Below are the code and all the weights of a small trained network. Each question names an input and a target symbol and asks about switching units off, where a switched-off unit gives its printed mean instead of its output.

import numpy as np


def w(rows, s, z=0):
    codes = np.array(rows[::2]) - 128.0
    scale = np.full(codes.shape[1], s)
    scale[-1] = z or s
    return codes * scale


def f(y):
    return np.maximum(y, 0)


def softmax(a):
    e = np.exp(a - a.max(-1, keepdims=True))
    return e / e.sum(-1, keepdims=True)


def log_softmax(a):
    a = a - a.max(-1, keepdims=True)
    return a - np.log(np.exp(a).sum(-1, keepdims=True))


def net(x, mask):
    ids = ['αζηλμξστψω'.index(c) for c in x.split()]
    T = len(ids)
    res = E[ids] + P[:T]
    u = 0
    for l in range(3):
        q, k, v = (res @ M[l].T for M in (Q, K, V))
        z = softmax(np.where(np.tri(T) > 0, q @ k.T / 2**0.5, -1e9)) @ v
        res = res + np.where(mask[u], z, O[l][:, -1]) @ O[l][:, :-1]
        u += 1
        y = f(res @ A[l][:, :-1].T + A[l][:, -1])
        res = res + np.where(mask[u : u + 4], y, B[l][:, -1]) @ B[l][:, :-1]
        u += 4
    return log_softmax(res[-1] @ U[:, :-1].T + U[:, -1])


Q, K, V, O, A, B = {}, {}, {}, {}, {}, {}
E = w([
[227,4,227,171],'α',
[158,152,141,110],'ζ',
[102,162,139,189],'η',
[144,250,193,119],'λ',
[109,142,139,171],'μ',
[151,154,211,203],'ξ',
[121,112,216,158],'σ',
[191,67,179,203],'τ',
[206,166,187,161],'ψ',
[94,169,137,177],'ω',
],0.017)
P = w([
[89,80,100,107],'0',
[120,144,130,128],'1',
[170,81,102,219],'2',
[77,166,98,65],'3',
[199,9,86,128],'4',
[90,188,159,107],'5',
],0.011)
Q[0] = w([
[85,130,171,96],'0.h1',
[170,137,254,122],'0.h1',
],0.0091)
K[0] = w([
[255,212,85,77],'0.h1',
[54,179,140,128],'0.h1',
],0.0041)
V[0] = w([
[254,109,121,114],'0.h1',
[116,186,211,93],'0.h1',
],0.0086)
O[0] = w([
[250,82,222,119,111],'0.h1',
[27,254,113,140,253],'0.h1',
],0.0071,0.0045)
A[0] = w([
[185,191,185,108,110],'0.n1',
[233,149,209,141,64],'0.n2',
[132,254,69,202,128],'0.n3',
[241,140,183,102,4],'0.n4',
],0.0052,0.0029)
B[0] = w([
[86,189,75,21,191],'0.n1',
[132,70,101,72,184],'0.n2',
[103,147,74,2,255],'0.n3',
[32,105,91,110,149],'0.n4',
],0.0092,0.0055)
Q[1] = w([
[131,212,197,2],'1.h1',
[1,177,41,166],'1.h1',
],0.0048)
K[1] = w([
[195,254,197,85],'1.h1',
[192,129,96,134],'1.h1',
],0.0093)
V[1] = w([
[94,226,118,255],'1.h1',
[154,125,224,202],'1.h1',
],0.007)
O[1] = w([
[178,78,253,17,162],'1.h1',
[207,153,113,42,3],'1.h1',
],0.0067,0.0058)
A[1] = w([
[52,237,50,179,66],'1.n1',
[68,135,145,140,229],'1.n2',
[218,51,2,135,183],'1.n3',
[52,90,197,42,254],'1.n4',
],0.0076,0.0026)
B[1] = w([
[83,31,171,52,248],'1.n1',
[157,94,82,101,211],'1.n2',
[56,200,155,255,168],'1.n3',
[252,121,142,146,255],'1.n4',
],0.0058,0.0091)
Q[2] = w([
[105,55,205,2],'2.h1',
[159,88,195,244],'2.h1',
],0.0059)
K[2] = w([
[1,98,98,18],'2.h1',
[34,51,205,81],'2.h1',
],0.0061)
V[2] = w([
[95,227,151,254],'2.h1',
[112,6,40,171],'2.h1',
],0.0077)
O[2] = w([
[207,216,111,2,17],'2.h1',
[84,59,62,33,3],'2.h1',
],0.0065,0.0062)
A[2] = w([
[146,115,75,148,141],'2.n1',
[149,2,170,246,255],'2.n2',
[79,71,68,208,210],'2.n3',
[121,126,177,40,165],'2.n4',
],0.0068,0.00074)
B[2] = w([
[209,255,173,106,137],'2.n1',
[38,98,137,133,255],'2.n2',
[217,156,180,51,179],'2.n3',
[164,144,79,217,170],'2.n4',
],0.0071,0.0083)
U = w([
[159,138,115,125,51],'α',
[136,139,53,140,93],'ζ',
[155,132,104,126,74],'η',
[158,101,114,107,117],'λ',
[248,134,180,164,198],'μ',
[166,100,145,96,211],'ξ',
[111,154,167,128,145],'σ',
[230,199,162,86,156],'τ',
[143,125,135,149,122],'ψ',
[183,46,153,62,1],'ω',
],0.011,0.0039)

Each question gives the input, a string of symbols that net reads in full, and the target symbol t.
The units are the heads (2 rows each of Q, K, V and O) and the neurons (one row each of A and B). Each row of codes is followed by its name. A weight is (code - 128) times the scale printed after its matrix; where a second scale follows, it is the last column's (O, A, B and U).
mask holds one flag per unit, layer by layer, with each layer's heads first. A switched-off unit (its flag False) gives its mean, the last column of its rows in O or B, instead of its output. The means were averaged over made-up inputs and are rounded, as every weight is.
A unit's drop is (log p(t) with every unit on - log p(t) with that unit switched off) / (log p(t) with every unit on - log p(t) with every unit switched off).
The circuit of an input: a set's keep is (log p(t) with only the set's units on - log p(t) with every unit switched off) / (log p(t) with every unit on - log p(t) with every unit switched off). Starting from the 12 units with the biggest drops (on a tie, the unit counted first), units are removed one at a time, each time the one whose removal leaves the highest keep (on an exact tie, the one counted first), for as long as the keep stays at least 0.8.
units of the circuit, in order: the units of the circuit, biggest drop first
most important unit: the unit with the biggest drop
k most important neurons: the k neurons with the biggest drops, biggest first
top k neurons in layer l: the k neurons of layer l with the biggest drops, biggest first
drop when u is switched off: that unit's drop, to one decimal
input ξ ξ ψ λ σ, target σ: 3 most important neurons : [2.n2 1.n1 0.n3]
input α μ ζ λ η, target ζ: units of the circuit, in order : [1.h1 0.h1 0.n4 0.n2]
input α η ξ, target ζ: units of the circuit, in order : [1.h1 0.h1 0.n4 0.n2]
input ξ ζ ψ σ μ, target μ: units of the circuit, in order : [0.n3 0.h1]
input ξ σ ξ σ ψ σ, target μ: most important unit : 1.h1
input τ λ σ λ σ α, target σ: 2 most important neurons : [2.n2 0.n3]
input ξ ξ ψ ξ μ, target μ: units of the circuit, in order : [0.h1 0.n3]
input α λ α, target ζ: 2 most important neurons : [1.n3 0.n4]
input ζ τ ξ σ, target τ: 2 most important neurons : [0.n3 1.n1]
input α μ τ σ ω, target ζ: 4 most important neurons : [0.n4 0.n2 1.n3 1.n1]
input ξ ξ ψ ξ, target τ: 2 most important neurons : [1.n1 2.n2]
input ξ μ τ σ, target μ: top 2 neurons in layer 1 : [1.n1 1.n4]
input α α ξ ξ τ, target ζ: top 2 neurons in layer 1 : [1.n3 1.n4]
input τ μ ψ ξ ξ ξ, target τ: top 2 neurons in layer 1 : [1.n3 1.n1]
input ξ ξ ξ η ζ, target μ: most important neuron : [1.n1]
input τ ζ μ, target τ: top 2 neurons in layer 2 : [2.n1 2.n2]
input τ σ ψ, target τ: drop when 2.h1 is switched off : 0.7
input α λ τ, target ζ: drop when 1.h1 is switched off : 1.5
input σ σ ξ λ σ α, target σ: drop when 1.n1 is switched off : 0.3
